Below is a small trained network, with its code and all its weights. Each question gives an input and a class and asks what happens when units are switched off, that is, made to give their printed mean instead of their output.

import numpy as np


def w(rows, s, z=0):
    codes = np.array(rows[::2]) - 128.0
    scale = np.full(codes.shape[1], s)
    scale[-1] = z or s
    return codes * scale


def f(y):
    return y / 2 * (1 + np.tanh(0.7978845608 * (y + 0.044715 * y**3)))


def log_softmax(a):
    a = a - a.max(-1, keepdims=True)
    return a - np.log(np.exp(a).sum(-1, keepdims=True))


def net(x, mask):
    res = np.array(x, float).reshape(1, 7) / 4 @ E
    y = f(res @ A[0][:, :-1].T + A[0][:, -1])
    res = res + np.where(mask, y, B[0][:, -1]) @ B[0][:, :-1]
    return log_softmax(res[-1] @ U[:, :-1].T + U[:, -1])


A, B = {}, {}
E = w([
[156,254,162,216,103],'x0',
[89,152,24,162,196],'x1',
[145,127,138,116,169],'x2',
[128,128,128,127,129],'x3',
[211,74,90,220,118],'x4',
[55,73,188,221,171],'x5',
[143,127,139,114,168],'x6',
],0.0075)
A[0] = w([
[100,100,177,166,179,129],'N1',
[26,154,165,77,117,106],'N2',
[163,219,176,185,141,53],'N3',
[105,23,80,91,110,54],'N4',
[82,162,37,152,166,74],'N5',
[180,215,145,210,124,57],'N6',
[118,59,111,77,122,99],'N7',
[59,179,147,54,159,113],'N8',
[123,131,209,124,63,91],'N9',
[145,88,254,126,106,137],'N10',
[253,44,93,219,104,94],'N11',
[211,164,78,73,136,70],'N12',
[137,143,89,91,113,181],'N13',
[48,70,150,198,111,93],'N14',
[42,164,36,183,189,150],'N15',
[74,86,189,155,138,156],'N16',
[129,56,119,89,143,75],'N17',
[177,129,47,71,71,97],'N18',
[197,132,154,86,208,254],'N19',
[128,38,120,86,131,61],'N20',
[164,223,202,184,124,70],'N21',
[151,173,110,108,131,67],'N22',
[105,103,174,208,228,100],'N23',
[161,141,99,102,130,64],'N24',
[137,220,141,156,147,104],'N25',
[28,194,142,86,110,60],'N26',
[190,89,71,178,118,82],'N27',
[170,114,206,126,87,99],'N28',
[100,180,168,117,109,145],'N29',
],0.0098,0.0084)
B[0] = w([
[167,210,116,66,124,180],'N1',
[190,98,183,201,171,181],'N2',
[51,109,120,46,169,178],'N3',
[63,166,124,100,151,173],'N4',
[150,43,137,29,115,173],'N5',
[43,113,137,113,166,192],'N6',
[42,159,136,164,169,168],'N7',
[188,77,162,192,185,183],'N8',
[145,102,104,100,102,170],'N9',
[164,65,89,96,76,216],'N10',
[157,102,163,178,204,221],'N11',
[133,177,205,49,115,172],'N12',
[179,169,118,157,100,190],'N13',
[156,254,197,98,118,187],'N14',
[173,60,82,79,46,242],'N15',
[155,208,126,123,76,202],'N16',
[28,143,123,107,153,154],'N17',
[143,206,167,96,128,191],'N18',
[137,166,43,217,77,253],'N19',
[15,120,104,95,163,160],'N20',
[46,130,106,92,152,198],'N21',
[124,96,223,56,146,127],'N22',
[171,150,136,68,123,201],'N23',
[130,130,157,96,126,125],'N24',
[95,111,89,102,153,177],'N25',
[153,103,182,179,194,159],'N26',
[164,79,225,168,176,165],'N27',
[122,44,102,83,111,168],'N28',
[114,86,94,178,155,173],'N29',
],0.0083,0.0077)
U = w([
[1,118,135,122,183,91],'0',
[132,130,119,177,107,249],'1',
[173,74,199,186,217,69],'2',
[160,212,186,96,100,61],'3',
[117,126,102,187,82,212],'4',
[149,33,100,103,65,46],'5',
],0.011,0.012)

Each question gives the input, the list of numbers given to net, and the class t.
The units are the neurons (one row each of A and B). Each row of codes is followed by its name. A weight is (code - 128) times the scale printed after its matrix; where a second scale follows, it is the last column's (A, B and U).
mask holds one flag per neuron, in row order. A switched-off neuron (its flag False) gives its mean, the last column of its row in B, instead of its output. The means were averaged over made-up inputs and are rounded, as every weight is.
A unit's drop is (log p(t) with every unit on - log p(t) with that unit switched off) / (log p(t) with every unit on - log p(t) with every unit switched off).
The circuit of an input: a set's keep is (log p(t) with only the set's units on - log p(t) with every unit switched off) / (log p(t) with every unit on - log p(t) with every unit switched off). Starting from the 12 units with the biggest drops (on a tie, the unit counted first), units are removed one at a time, each time the one whose removal leaves the highest keep (on an exact tie, the one counted first), for as long as the keep stays at least 0.8.
units of the circuit, in order: the units of the circuit, biggest drop first
most important unit: the unit with the biggest drop
top k neurons: the k neurons with the biggest drops, biggest first
input [-2,-3,-5,7,8,-7,-4], class 2: units of the circuit, in order -> [N11, N27]
input [-2,-8,4,2,4,1,1], class 5: top 2 neurons -> [N10, N28]
input [4,8,0,-7,8,1,-4], class 2: most important unit -> N11
input [2,6,1,3,7,8,-1], class 3: units of the circuit, in order -> [N14, N23]
input [6,6,-5,0,8,-2,3], class 2: units of the circuit, in order -> [N11, N27]
input [-6,-5,5,-2,-4,-6,-6], class 0: top 2 neurons -> [N7, N20]
input [-6,-8,7,4,-1,8,5], class 3: units of the circuit, in order -> [N16, N1]
input [-2,5,-5,1,0,-6,-5], class 3: units of the circuit, in order -> [N18, N12]
input [2,5,4,4,-8,-3,5], class 2: units of the circuit, in order -> [N8, N26]
input [-4,7,-2,8,0,6,-4], class 5: top 3 neurons -> [N15, N5, N18]
input [4,-5,4,-6,-3,2,1], class 5: units of the circuit, in order -> [N10, N28]
input [1,5,1,0,4,6,2], class 3: units of the circuit, in order -> [N14, N23, N1]
input [8,-6,1,6,6,5,-3], class 0: units of the circuit, in order -> [N21, N6]
input [-5,-5,-1,2,-6,6,-6], class 2: units of the circuit, in order -> [N2]
input [1,1,-1,-8,2,-5,-4], class 3: top 2 neurons -> [N18, N12]
input [6,-8,-7,-1,6,-7,7], class 5: top 2 neurons -> [N28, N10]
input [-8,3,8,7,-6,-8,0], class 0: top 4 neurons -> [N7, N20, N17, N4]
input [2,-7,-2,-6,1,4,-2], class 5: top 3 neurons -> [N10, N28, N9]
input [1,-7,-2,2,1,7,-3], class 3: top 2 neurons -> [N14, N16]
input [-2,7,-4,6,-7,-2,1], class 2: most important unit -> N8
input [-1,-6,-3,-3,1,1,2], class 5: top 2 neurons -> [N10, N28]
